Below is a small trained network, with its code and all its weights. Each question gives an input and a target symbol and asks what happens when units are switched off, that is, made to give their printed mean instead of their output.

import numpy as np


def w(rows, s, z=0):
    codes = np.array(rows[::2]) - 128.0
    scale = np.full(codes.shape[1], s)
    scale[-1] = z or s
    return codes * scale


def f(y):
    return y / 2 * (1 + np.tanh(0.7978845608 * (y + 0.044715 * y**3)))


def softmax(a):
    e = np.exp(a - a.max(-1, keepdims=True))
    return e / e.sum(-1, keepdims=True)


def log_softmax(a):
    a = a - a.max(-1, keepdims=True)
    return a - np.log(np.exp(a).sum(-1, keepdims=True))


def net(x, mask):
    ids = ['ΛΩγεζμστ'.index(c) for c in x.split()]
    T = len(ids)
    res = E[ids] + P[:T]
    u = 0
    for l in range(3):
        q, k, v = (res @ M[l].T for M in (Q, K, V))
        z = softmax(np.where(np.tri(T) > 0, q @ k.T / 2**0.5, -1e9)) @ v
        res = res + np.where(mask[u], z, O[l][:, -1]) @ O[l][:, :-1]
        u += 1
        y = f(res @ A[l][:, :-1].T + A[l][:, -1])
        res = res + np.where(mask[u : u + 4], y, B[l][:, -1]) @ B[l][:, :-1]
        u += 4
    return log_softmax(res[-1] @ U[:, :-1].T + U[:, -1])


Q, K, V, O, A, B = {}, {}, {}, {}, {}, {}
E = w([
[167,58,162],'Λ',
[205,127,178],'Ω',
[59,230,87],'γ',
[5,208,191],'ε',
[148,22,77],'ζ',
[192,105,109],'μ',
[190,96,225],'σ',
[155,92,52],'τ',
],0.012)
P = w([
[253,113,63],'0',
[229,103,82],'1',
[225,96,84],'2',
[227,100,81],'3',
[224,98,96],'4',
[233,108,92],'5',
[232,105,97],'6',
[217,102,107],'7',
],0.0041)
Q[0] = w([
[24,173,170],'L0H1',
[254,42,142],'L0H1',
],0.0084)
K[0] = w([
[178,112,129],'L0H1',
[4,158,148],'L0H1',
],0.014)
V[0] = w([
[37,217,153],'L0H1',
[245,3,123],'L0H1',
],0.0049)
O[0] = w([
[76,65,172,31],'L0H1',
[254,233,111,252],'L0H1',
],0.0054,0.0018)
A[0] = w([
[156,246,209,191],'L0N1',
[157,46,118,241],'L0N2',
[184,254,142,252],'L0N3',
[149,173,19,239],'L0N4',
],0.009,0.0036)
B[0] = w([
[93,136,188,192],'L0N1',
[225,137,92,232],'L0N2',
[51,228,168,254],'L0N3',
[55,126,1,219],'L0N4',
],0.008,0.0077)
Q[1] = w([
[169,254,210],'L1H1',
[63,204,165],'L1H1',
],0.0043)
K[1] = w([
[200,87,237],'L1H1',
[131,137,252],'L1H1',
],0.0047)
V[1] = w([
[142,77,70],'L1H1',
[158,253,167],'L1H1',
],0.0049)
O[1] = w([
[227,137,103,116],'L1H1',
[93,255,148,254],'L1H1',
],0.0046,0.0043)
A[1] = w([
[58,157,230,125],'L1N1',
[45,165,98,95],'L1N2',
[1,188,48,194],'L1N3',
[137,115,17,6],'L1N4',
],0.0076,0.0025)
B[1] = w([
[211,58,226,191],'L1N1',
[52,8,189,187],'L1N2',
[6,3,118,254],'L1N3',
[229,11,139,178],'L1N4',
],0.0061,0.0094)
Q[2] = w([
[237,83,148],'L2H1',
[108,2,124],'L2H1',
],0.0065)
K[2] = w([
[26,57,178],'L2H1',
[44,2,9],'L2H1',
],0.0051)
V[2] = w([
[113,189,56],'L2H1',
[69,71,2],'L2H1',
],0.0058)
O[2] = w([
[56,193,2,51],'L2H1',
[54,72,80,255],'L2H1',
],0.0062,0.0059)
A[2] = w([
[75,77,169,102],'L2N1',
[142,254,15,203],'L2N2',
[8,18,224,2],'L2N3',
[177,135,161,187],'L2N4',
],0.0052,0.0056)
B[2] = w([
[170,158,156,188],'L2N1',
[139,194,87,177],'L2N2',
[254,123,70,255],'L2N3',
[133,124,186,171],'L2N4',
],0.0079,0.0095)
U = w([
[70,54,134,162],'Λ',
[190,60,185,123],'Ω',
[108,112,140,97],'γ',
[13,171,218,209],'ε',
[244,154,42,3],'ζ',
[3,194,125,210],'μ',
[132,181,210,98],'σ',
[196,249,92,154],'τ',
],0.0061,0.0071)

Each question gives the input, a string of symbols that net reads in full, and the target symbol t.
The units are the heads (2 rows each of Q, K, V and O) and the neurons (one row each of A and B). Each row of codes is followed by its name. A weight is (code - 128) times the scale printed after its matrix; where a second scale follows, it is the last column's (O, A, B and U).
mask holds one flag per unit, layer by layer, with each layer's heads first. A switched-off unit (its flag False) gives its mean, the last column of its rows in O or B, instead of its output. The means were averaged over made-up inputs and are rounded, as every weight is.
A unit's drop is (log p(t) with every unit on - log p(t) with that unit switched off) / (log p(t) with every unit on - log p(t) with every unit switched off).
most important unit: the unit with the biggest drop
k most important neurons: the k neurons with the biggest drops, biggest first
top k neurons in layer l: the k neurons of layer l with the biggest drops, biggest first
drop of u: that unit's drop, to one decimal
input τ ε τ Λ Λ τ ε ζ, target Ω: top 2 neurons in layer 0 : L0N2; L0N3
input Λ ε ζ ζ μ, target Ω: most important unit : L0N3
input τ ζ ζ ε μ, target Ω: 2 most important neurons : L1N3; L0N3
input ζ σ Λ μ μ τ, target Λ: top 3 neurons in layer 1 : L1N4; L1N3; L1N2
input Ω μ Λ Ω, target ε: top 2 neurons in layer 0 : L0N3; L0N1
input Λ σ Λ μ τ ε ε τ, target Ω: 3 most important neurons : L0N3; L1N3; L0N2
input Λ ζ Λ ζ ε ζ, target Ω: 2 most important neurons : L1N3; L0N3
input μ μ μ Λ μ μ, target μ: top 2 neurons in layer 0 : L0N3; L0N4
input σ τ σ Ω Λ σ ζ ζ, target ζ: 3 most important neurons : L1N3; L1N2; L0N3
input σ μ Λ Λ ε γ τ ε, target Ω: top 2 neurons in layer 2 : L2N3; L2N1
input ζ σ ζ ε μ σ τ, target Ω: top 3 neurons in layer 0 : L0N3; L0N1; L0N2
input τ ε μ μ μ Ω ζ γ, target Λ: top 2 neurons in layer 1 : L1N3; L1N2
input σ Λ Ω τ ζ Λ, target τ: 2 most important neurons : L1N3; L1N2
input μ μ σ, target σ: most important neuron : L0N4
input μ ζ ζ μ σ, target σ: top 2 neurons in layer 1 : L1N1; L1N3
input ε τ γ Ω, target Λ: top 2 neurons in layer 0 : L0N3; L0N4
input ε Λ ε, target Ω: drop of L1H1 : 0.0
input ζ Ω ζ τ ζ Ω Λ, target τ: drop of L1H1 : 0.0
input Λ ζ γ τ Ω γ γ, target Λ: drop of L2N3 : 0.6
input Ω μ μ Ω Ω ζ, target ζ: drop of L2H1 : 0.1
